In the rows, 128 means zero.
Each row is followed by its class.
[139 123 146 142 142 180 125 119 143  79 146 194 109 144 107 141 144  92
 116 174  93 125 116 122  91 113 111 156 190 135 126 150 156 137  92 101
 170 114] -> (90)
[145 133 130 135 123 138 107 117 182 114 130 100 108 137 142 103 132 124
  94 149  97 100 134  85 138 176 189 134 108 119 128 170 149  80 151 114
 147  82] -> (26)
[102 130 157 138 102 134 189 180 125  86 117  79 117 136 125  94 110 114
 116 146 110 208 143 128  87 135 113 161 129 102 107 102 185 103 123 107
  99 122] -> (143)
[119 111 162 130 125 122 149 146 139 106 135  82 138 126  93 110  71 111
 119 118 105 178 133 163 112 136 111 153 147 109 105  84 117 120 161 152
  94 148] -> (143)
[107 143 135 115 104 121 147 117  98 137 143  88 130 125 116 120 121  91
 117 158 186 159 122 130 129 152 118 118 121  95 100 113 131 150 129 139
 140 112] -> (84)
[115 131 131 123 122 138 141 148 160 155 127 102 112 116 143 136 134 147
 128 133 103 138 126  97 166 148 157 115 145 121 130 122 117 104 132 141
 124 119] -> (143)
[114 107 146 146  81  96 128 163 119 116 134 154 126 131 112 141 203 120
 123 152 108 196 142 125 142 141  93 131 147 163 100 128 128  93 176 106
 135 161] -> (6)
[156 159 146 160 115 143 126 124 147 145 148 151 118 119 157  80 149 106
 155 127  98  98 142 164 153 142 151 102 165 125 120 152 173 107 190  48
 161 108] -> (26)
[ 85 125 139 140 125  97  94 162 147  98  89 123 112 108 177 126 115  76
  79 127 127 191 128  91 124 137 115 154  94  94 142 113 134  82 146 135
 115  85] -> (72)
[170 114 115 125  90 112 145 147 102 116 108 108 140 122 128 114 112  57
  88 144 102 153 154 144 182 122  78 123 126 132 152 113 211 180 169 122
  88 131] -> (143)
[122  98 174 144 137 140 182 162 117 100 181 189 111 116 125  86 137 185
 146 140 148 154 119 130 138 164 126 138 143  99 117 129 167 122 116 144
 137 161] -> (143)
[125 184 121 161 138 163 150 120 131 117 123 156 124 184 154 139  78  86
 104 152 159 123 109 123  90 110  88 105 114 145 154 126 127 162 159 137
 109 172] -> (43)
[168 111 103 138  97 117 172 136 142  87 127 137 152 132 133 121 123 120
 138 162 115  85 166 120 149 157  42 122 141 128 150 117 149 157 172 123
 103 101] -> (205)
[129 160 131 160  84 135 115 170  99 101 135 145 126 106 135 113 110 102
 107 100 117 138 146 122 129 115 132 134 121  91 135  57 170 160  86 126
  94  92] -> (72)
[144 150 165 141  91 102 172 166 113 101 116  96 119 142 129 117 154 102
  69 156  84 199 148 146 131 176 117 123 164  90  77 135 175 118 188  80
 119 139] -> (205)
[133 141 121 129 152 146 145 118 147  92 104 116 107 130 182 111 146 115
 115 189 137 127 129 102 152 147 122 128 114 106 142 115 151 150 154 148
 110 122] -> (65)
[143 149 133 136 114 134 131 131 145 137 128 134 112 126 121 134 150 133
 140 126  68 102 145 133 165 137 139 116 150 154 129 133 139  90 161 117
 133  98] -> (143)
[174 110 171  92  51 133 174 118 109  75 116 122 114 109 157 167  72 113
 161 111 115  92 147 120 137 104 110  82 151 120 124 111 141  83 135  70
 128 125] -> (108)
[105 116 103 142 154 131 138 144  98 193 144 152 116 143  82 136 136 126
 135 114 141 173 101  98 132 121 124 153 159 155 129  91 168 140  85 114
 138 144] -> (72)
[150 135 133 105  70 132 121 139 145 119 123 120 114 118  89 135 153 130
 114 137 108 131 144  85 165 143 151 133 121 139 124 144 172 125 133 104
 120 130] -> (145)
[132 136 157 106 100 106 137 148 138 116 146 181 103 136 111 134 131 131
  91 106 116 134 134 103 180 140 112 117 132 115 136 132 130 105 173 159
 105 118] -> (108)
[114 157 134 138 151 187 154 163 164 148 146 169 119 140 143 126  80 184
 130 127 105  98 131  51 151 143 129 100 143 136 147 128 119 129 140 139
 118 139] -> (43)
[120 166  84 144 144 139 130  96 161  75 133 149 135 122 182 117 187  69
 115 145 112 133 133 149 125 136 127 104 118 127 164 144 128 149 148 117
 140 112] -> (43)
[109 141 136 135 162 169 148 170 119 167 131 131 147 107 160 163 103 147
 103 113 149 170 130  86 126 158  72 125 110 105 159 132 154 113 116 155
 122  94] -> (43)
[153 137 171 142 109 140 110 140 154 132 141 162 103 143 149 134 118 118
 104 145  88 121 124 107 111 135 129 160 163 123 104 143 124 108 176 144
 143 140] -> (90)
[108 145 141 114 116 159 144 153 158 105 149 107  98 144 128 120 146 134
 116 153 120 156 133  82 146 145 162 132 125 165 117 129 141  99 163 152
 117 126] -> (65)
[150 108 122 108  97 128 197 130 107  84 146 135 117 124 106 121 171 124
 121 148 129 141 149 138 137 151  91 127 111 115 154 129 178 123 151 139
  93 149] -> (84)
[168 144 134 135 118 115 134 104 146  87 110 147 143 158 144 123 151  87
  74 162 140  57 154 114 133  98 110  99 150 112 145 150 126  82 126  70
 114  98] -> (26)
[127 143 148 124 116 135 146 152 166  86 146 142 114 110 114  96 186 123
 103 134  64 152 143 114 173 143 141 128 174 109 110 119 129 153 152 117
 109 118] -> (145)
[151 122 101 169 129 157 126 106 156 104 138 173 106 105 169 100 146  55
 109 183 104 102 128 124 179 126 153 145 138  93 153 136 184 106 150 118
 162 154] -> (143)
[192  94 135 106 106 129 147  97 158  75 161 109 158 126 145 109  99  68
 123 120 143 112 139 149  78 138 120 117 126 122 146 189 154 171 157  93
 131 113] -> (145)
[103 109 125 142  59 113 127 161 150  84 120 100 108 153 112 122 108 138
 120 130  99 137 141 118 129 145  99 147 104 135 128 130  68  68 137 164
 104 118] -> (108)
[121 115 165  97  77 129  99 174 128  89 152 164  93 132 158 132 134 109
 111 135 100 125 144  92 134 125 142 133 149 119 114 165 167  98 170 126
 136 160] -> (90)
[ 89 146 140 124 116 139 120 146 180 113 119 125  91 151 119 103 108 143
 114 143 103 119 123  65 170 145 154 128 125 146 115 140 109 101 163 130
 135 127] -> (26)
[131 162 158 120 134 158 110 136 122 106 145 113 104 150 115 132 141  63
  76 172 112 130 134  99 164 137 141 116 163 139 132 130 153 126 171 124
 122 122] -> (72)
[ 91 139 112 122  94 133 194 124 107 129 118 151 104 145  57 100 124 139
 156 160 154 168 120 120 119 137  92 142 133 121  98 129 158 148  95  83
 164 158] -> (84)
[ 98 140 110 102 130 123 114 134 142 112 153 148 126 135 106 154 108 109
 129 133 146 141 135 117 125 159 101  97 131 100 142  97 143 144 159 148
 108 141] -> (43)
[147 134 155 109 113 129 150 126 149 109 130 164  97 127 104 148 135 130
  91 136 107 147 121  96 176 159 134 114 138 106 139 121 149 119 162 140
 118 132] -> (108)
[175  88 126 155 103 141 142 156 108  74 166 100 152 123 156 129  86 104
 107 161 127 113 148  98 123 162 110 101 142 131 127  71 186 167 157 134
 107  94] -> (90)
[157 142 173 128  88 170 142 114 179 117  96  98 163 105 129 118  71 104
 140 143 117 144 126 137 107 123 128 114 143 154 138 173 111 169 143  62
 162 137] -> (143)
[160 128 118 140  93 107 152 136 133 145 120 125 132 125 182 106 127  98
 105 175 171 161 146  92 151 139  95 126 111 117 139 110 160 104 132 117
  97  91] -> (43)
[111 160 138 129  93 149 120 153 141 106 134 133 110 142 104 140 112 142
  95 143 140 118 143  95 157 138 126 118 127 134 114 136 112  65 147 141
 128 124] -> (90)
[155 110 107  97  48  94 132 134 124 117 210 158 144 154  82  93 157  51
  99 130 131 115 161 142 113 137 112 121 153 123 123 175 158 178 180 127
 133 153] -> (84)
[106 117 152 150  98 109  80 199 137 154 140 141 134 128 115 140 183 112
 105 152 132 173 138 127 130 152 103 115 164 101 127 129 138 111 149 101
 103 116] -> (145)
[139  91 140 129 100 126 139 139 140 124 128 143 113 129 102 143 135 173
 146 145 104 111 131  92 163 159 115 135 135 137 137 116 118  77 147 137
 126 151] -> (108)
[125 153 155  93 137 174 138 133 157  64 163 162 117 119 109 128 125 135
 105 132 101 102 147 104 152 158 113 122 150 114 130 162 141 137 177 152
 149 128] -> (90)
[166 168 132 193 155 191 126 125 124 116 129 147 182  84 183 103 165  79
 105 155  89  93 153 150 145 110  87 144 165 101 140 105 139 184 146 119
 153 120] -> (65)
[ 91 106 100 151 106 133  94 161 120 103 132  73 137 159 141 107 124  64
  83 178 120 153 146  94 149 113 112 136 135 137 109 131  86 131 101 151
 111  91] -> (6)
[167 111 137 131 118 117 164 122 158 126 145 125 113 114 124 127 153 128
  87 127  94 162 117 107 185 168 154 100 154 138 103 142 120 128 159 113
 135 116] -> (145)
[106 190 131 137 117 152 127 124 169  92 101 102 107 144  92 123 158 129
  81 159  93 111 138  98 166 145 138 137 124 118 121 116 106  99 151 137
 121 131] -> (26)
[109 137 125 108 118 154 142 135 132 125 144 109 129 120 110 158 154 110
 103 139 102 137 134  98 138 167 104 113 125 135 139 162 124 143 150 154
 153  89] -> (84)
[138 157 109 203 169 136 115 123  96  68 132 155 170 156  98 107 122  54
  29 109 104 133 133 174  84 121 126 114 130 117 137 148 152 126 121  72
 149 124] -> (72)
[ 95 151 113 209 148 133 136 162 124 123 129  81 130 149 178 131 172 105
  81 135  90 157 123 129  92 147 155 100 159 119 110 117  82  57 117  84
 146  98] -> (72)
[117 142 116 128  98 126 156 163 118 112  96  76 126 158 150 126 133 117
 114 133 117 144 139 116 118 132 101 115 109 119 160 127 149 140 135 118
  82 118] -> (108)
[ 97 127 137 126  81 146 159 169 124  47 168 215 145 140  96 145 153 133
  86 121 163 134 131  93  98  86 105 117 158 127 129 133 124 130  97 110
 140 227] -> (90)
[ 96 134 152 121 131 199  92 171 153 117 149 126  99 145 117 133 128 125
 130 162 121 132 133 107 142 129 156 124 143 151 149 154 137  96 130 144
 110 124] -> (65)
[173 137 132 101 111 111 157  81 160 121 125 132 150 147 118 131  77  92
  99 156 183 127 150 134 129 147  79  80 131 131 134 183 101  72 157  78
 136  88] -> (43)
[156 136 180 122  94 128 137 136 163  95 137 162 109 146  97 134 133 172
  99 128 118 110 129 102 122 153 137 129 127 123 126 135 123 108 138 135
 106 137] -> (26)
[150 115 153 114 112 119 150 138 108 119 142 145  95 131 143  79 116 190
 181 143 131 106 137 131 185 144  98 135 146 145 102 107 127 151 135 158
 104 100] -> (90)
[101 140 131 121 117 141 108 149 154  99 144 168 114 126 106 147 192 121
  85 171 141 147 136  76 161 139 146 126 138 126 129 122 142  92 138 140
 132 146] -> (65)
[127 138 147 144 144 125 124 139 109 148 123 166 117 163 131  96 106 148
 111 142 162 164 117 115 139 134 111 144  92 169 133 158 151 113 119 140
 109 110] -> (43)
[166 134 133 161 119 115 139 148 111  67 128 188 133 104 166 103 172 146
  99 103  86 103 172 154 133 137 107 143  96 101 136 133 181  76 158 129
 113 112] -> (65)
[114 119 113 144 119 107 162 125 161  90 159 140 125 119 109 116 184 103
  92 135 149 172 134 144 150 163  90 136 125 115 133 119 121  69 153 143
 129 102] -> (26)
[122 105 153 144 114 121 158 141 115  70 131 122 115 125 149  84 102 118
 108 152 176 146 126 145 157 125  99 127 123  75 123  80 125 118 102 141
  82 132] -> (26)
[146 116 130 109 139 122  95 103 147  77 150 134 153 126 167  92 161 149
 174 143 157  56 147 143 132 125 152  90 141 159 149 152 102 135 118 106
 119  54] -> (90)
[116 118  82 135 177 129 177 108 140 133 123  74 141 122 176 142 180  87
 112 150 138 172 110 145 120 168 115 108 126 114 160 158 151 139 148 123
 153 126] -> (143)
[ 75 145 105 149 126 164 128 144 115  89 153  88 166 121 103 124 130 111
 112 129 197 136 158 139 124 129 122 128  86 143 132 139 130  11 142 125
 145 148] -> (65)
[117 113 113 169 154 151  95 131 124 109 125 116 175 127 115  86 132 155
  88 130 131  98 128 130 130 145 196 104  81 132 154 182 111 116 104 105
 133 143] -> (84)
[119 134 106 169 123 167  99 151 104  99 155 200 128 123 118 108 192 175
 130 130  97  90 136 107 167 134 155 133 111 136 139 150 146 164  80 147
 146 157] -> (6)
[134 123 160 129 156 153 131 145 131  97 141 118 136 131 164 119 134 138
 132 152 104  90 149 101 121 131 130 139 145 126 122 109 146 107 188 144
 112 161] -> (65)
[142 132 150 116 107 118 105 149 127 114 147 148 112 126 130 128 145 104
  79 125  91 119 140  91 184 136 143 109 156 133 127 133 125 128 158 133
 120 127] -> (72)
[144 137 157 135  60 114  96 127 147  68  97 109 159 140  90  95 151  66
 121 200 125 113 169 135 133 105 105 141 147 136 137 107 140  93 184  61
 103 157] -> (108)
[141 152 147 128 106 125 166 119  87 152 131 125 135 155  85 144 118 140
  92 102 166 150 118 115 111 133  98 141 117 167 107 175 112  97 107 115
 167 154] -> (72)
[128 142 141 126 115 102 133 127 138 132 107  90 136 142 104 102 132 112
 109 148 151 153 134 136 145 132  94 148 127 122 122  90 129 128 155 131
  85 123] -> (26)
[113 127 172 117 111 116 110 140 160 116 147 127 122 132 100 104  93 170
 115 114 126  94 134  97 166 140 153 129 143 107  93 106  74  82 159 150
 112 157] -> (26)
[165  98 132 167 157 136 145 132  84 157 127  84 157 114 157 111 131 136
 113 137 140 166 150 188 141 163 110 111 119 121 132 168 148   4 114  79
 124  95] -> (43)
[126 158 135  98 117 112 131 116 173 115 125 152 115 130 120 141 160 124
 151 144 106 114 133  94 130 142 154 134 159 121 122 103 163 153 178 111
 122 132] -> (205)
[111 158 151 120 100 133 140 158 151 143 144 139 119 148 133 132 144  83
 106 138 110 141 133  97 156 102 117 126 162 168 128 134 132 124 192 137
 122 143] -> (143)
[103 117 129 121 122 103 132 157 107 107 126 125 112 124 151  98 102 171
 166 144 143 121 159 114 148 145 109 121 120  84 111  68 143  70 112 131
  79 101] -> (43)
